Here is a tiny trained network, its code and every weight. The questions are about switching its units off for an input and a class, where a switched-off unit gives its printed mean instead of its output.

import numpy as np


def w(rows, s, z=0):
    codes = np.array(rows[::2]) - 128.0
    scale = np.full(codes.shape[1], s)
    scale[-1] = z or s
    return codes * scale


def norm(h):
    return h / np.sqrt((h * h).mean(-1, keepdims=True) + 1e-5)


def f(y):
    return np.maximum(y, 0)


def log_softmax(a):
    a = a - a.max(-1, keepdims=True)
    return a - np.log(np.exp(a).sum(-1, keepdims=True))


def net(x, mask):
    res = np.array(x, float).reshape(1, 4) / 4 @ E
    u = 0
    for l in range(2):
        y = f(norm(res) @ A[l][:, :-1].T + A[l][:, -1])
        res = res + np.where(mask[u : u + 5], y, B[l][:, -1]) @ B[l][:, :-1]
        u += 5
    return log_softmax(norm(res)[-1] @ U[:, :-1].T + U[:, -1])


A, B = {}, {}
E = w([
[222,127,106,182,91],'x0',
[109,93,211,166,109],'x1',
[59,191,142,2,16],'x2',
[66,156,103,225,116],'x3',
],0.0098)
A[0] = w([
[80,129,209,129,107,249],'L0N0',
[91,106,100,192,195,219],'L0N1',
[83,167,104,97,97,68],'L0N2',
[6,143,127,195,157,168],'L0N3',
[190,139,81,122,153,51],'L0N4',
],0.02,0.0019)
B[0] = w([
[214,59,137,123,77,207],'L0N0',
[116,244,157,108,148,244],'L0N1',
[69,164,141,25,108,199],'L0N2',
[90,82,130,251,132,248],'L0N3',
[150,62,72,136,191,187],'L0N4',
],0.022,0.012)
A[1] = w([
[124,69,81,162,84,3],'L1N0',
[179,143,117,66,186,117],'L1N1',
[252,153,82,100,171,192],'L1N2',
[226,93,118,65,108,136],'L1N3',
[139,121,63,187,195,230],'L1N4',
],0.017,0.0029)
B[1] = w([
[124,31,96,94,87,159],'L1N0',
[104,90,78,182,38,200],'L1N1',
[247,23,72,55,168,227],'L1N2',
[87,238,182,163,186,211],'L1N3',
[12,196,74,127,149,252],'L1N4',
],0.016,0.011)
U = w([
[117,23,155,169,5,64],'0',
[245,104,186,101,112,5],'1',
[56,218,120,198,138,158],'2',
[77,188,150,14,41,184],'3',
[163,120,32,91,164,253],'4',
],0.017,0.0026)

Each question gives the input, the list of numbers given to net, and the class t.
The units are the neurons (one row each of A and B). Each row of codes is followed by its name. A weight is (code - 128) times the scale printed after its matrix; where a second scale follows, it is the last column's (A, B and U).
mask holds one flag per neuron, layer by layer. A switched-off neuron (its flag False) gives its mean, the last column of its row in B, instead of its output. The means were averaged over made-up inputs and are rounded, as every weight is.
A unit's drop is (log p(t) with every unit on - log p(t) with that unit switched off) / (log p(t) with every unit on - log p(t) with every unit switched off).
The circuit of an input: a set's keep is (log p(t) with only the set's units on - log p(t) with every unit switched off) / (log p(t) with every unit on - log p(t) with every unit switched off). Starting from all 10 units, units are removed one at a time, each time the one whose removal leaves the highest keep (on an exact tie, the one counted first), for as long as the keep stays at least 0.8.
units of the circuit, in order: the units of the circuit, biggest drop first
k most important neurons: the k neurons with the biggest drops, biggest first
top k neurons in layer l: the k neurons of layer l with the biggest drops, biggest first
drop of u: that unit's drop, to one decimal
input [5,3,3,-4], class 1: units of the circuit, in order -> [L1N4]
input [3,8,-4,-6], class 1: top 2 neurons in layer 0 -> [L0N3, L0N4]
input [2,-2,7,8], class 3: 3 most important neurons -> [L0N2, L0N4, L1N1]
input [-1,-8,2,-2], class 3: top 3 neurons in layer 0 -> [L0N2, L0N0, L0N3]
input [6,7,-8,-2], class 4: units of the circuit, in order -> [L0N3, L1N2, L0N0]
input [-8,6,2,-5], class 0: 3 most important neurons -> [L0N1, L1N4, L0N0]
input [4,8,-8,-3], class 4: 3 most important neurons -> [L0N3, L1N2, L0N0]
input [7,5,-1,2], class 4: top 3 neurons in layer 0 -> [L0N3, L0N2, L0N0]
input [-7,2,-3,-6], class 1: units of the circuit, in order -> [L0N3, L1N4]
input [-4,-4,6,5], class 3: top 2 neurons in layer 0 -> [L0N2, L0N4]
input [5,4,4,-2], class 1: 3 most important neurons -> [L0N3, L1N4, L0N0]
input [2,4,-2,-4], class 4: top 3 neurons in layer 0 -> [L0N3, L0N2, L0N0]
input [1,8,1,-8], class 1: 2 most important neurons -> [L0N3, L1N3]
input [5,-1,3,3], class 3: units of the circuit, in order -> [L0N3]
input [8,-8,4,6], class 4: 2 most important neurons -> [L0N4, L0N3]
input [1,2,4,-1], class 3: top 2 neurons in layer 0 -> [L0N2, L0N3]
input [6,2,1,-2], class 4: 2 most important neurons -> [L1N2, L0N3]
input [-4,3,-2,-7], class 1: 2 most important neurons -> [L0N3, L1N4]
input [7,-6,2,6], class 4: 2 most important neurons -> [L0N3, L1N2]
input [5,7,8,-7], class 1: top neuron in layer 0 -> [L0N0]
input [5,-2,4,6], class 3: top 2 neurons in layer 0 -> [L0N2, L0N0]
input [6,7,8,-6], class 1: top 3 neurons in layer 0 -> [L0N0, L0N3, L0N1]
input [-5,4,6,8], class 0: drop of L0N3 -> 0.1
input [6,-4,6,8], class 3: drop of L0N2 -> 0.5
input [-6,2,6,4], class 0: drop of L0N0 -> 0.1
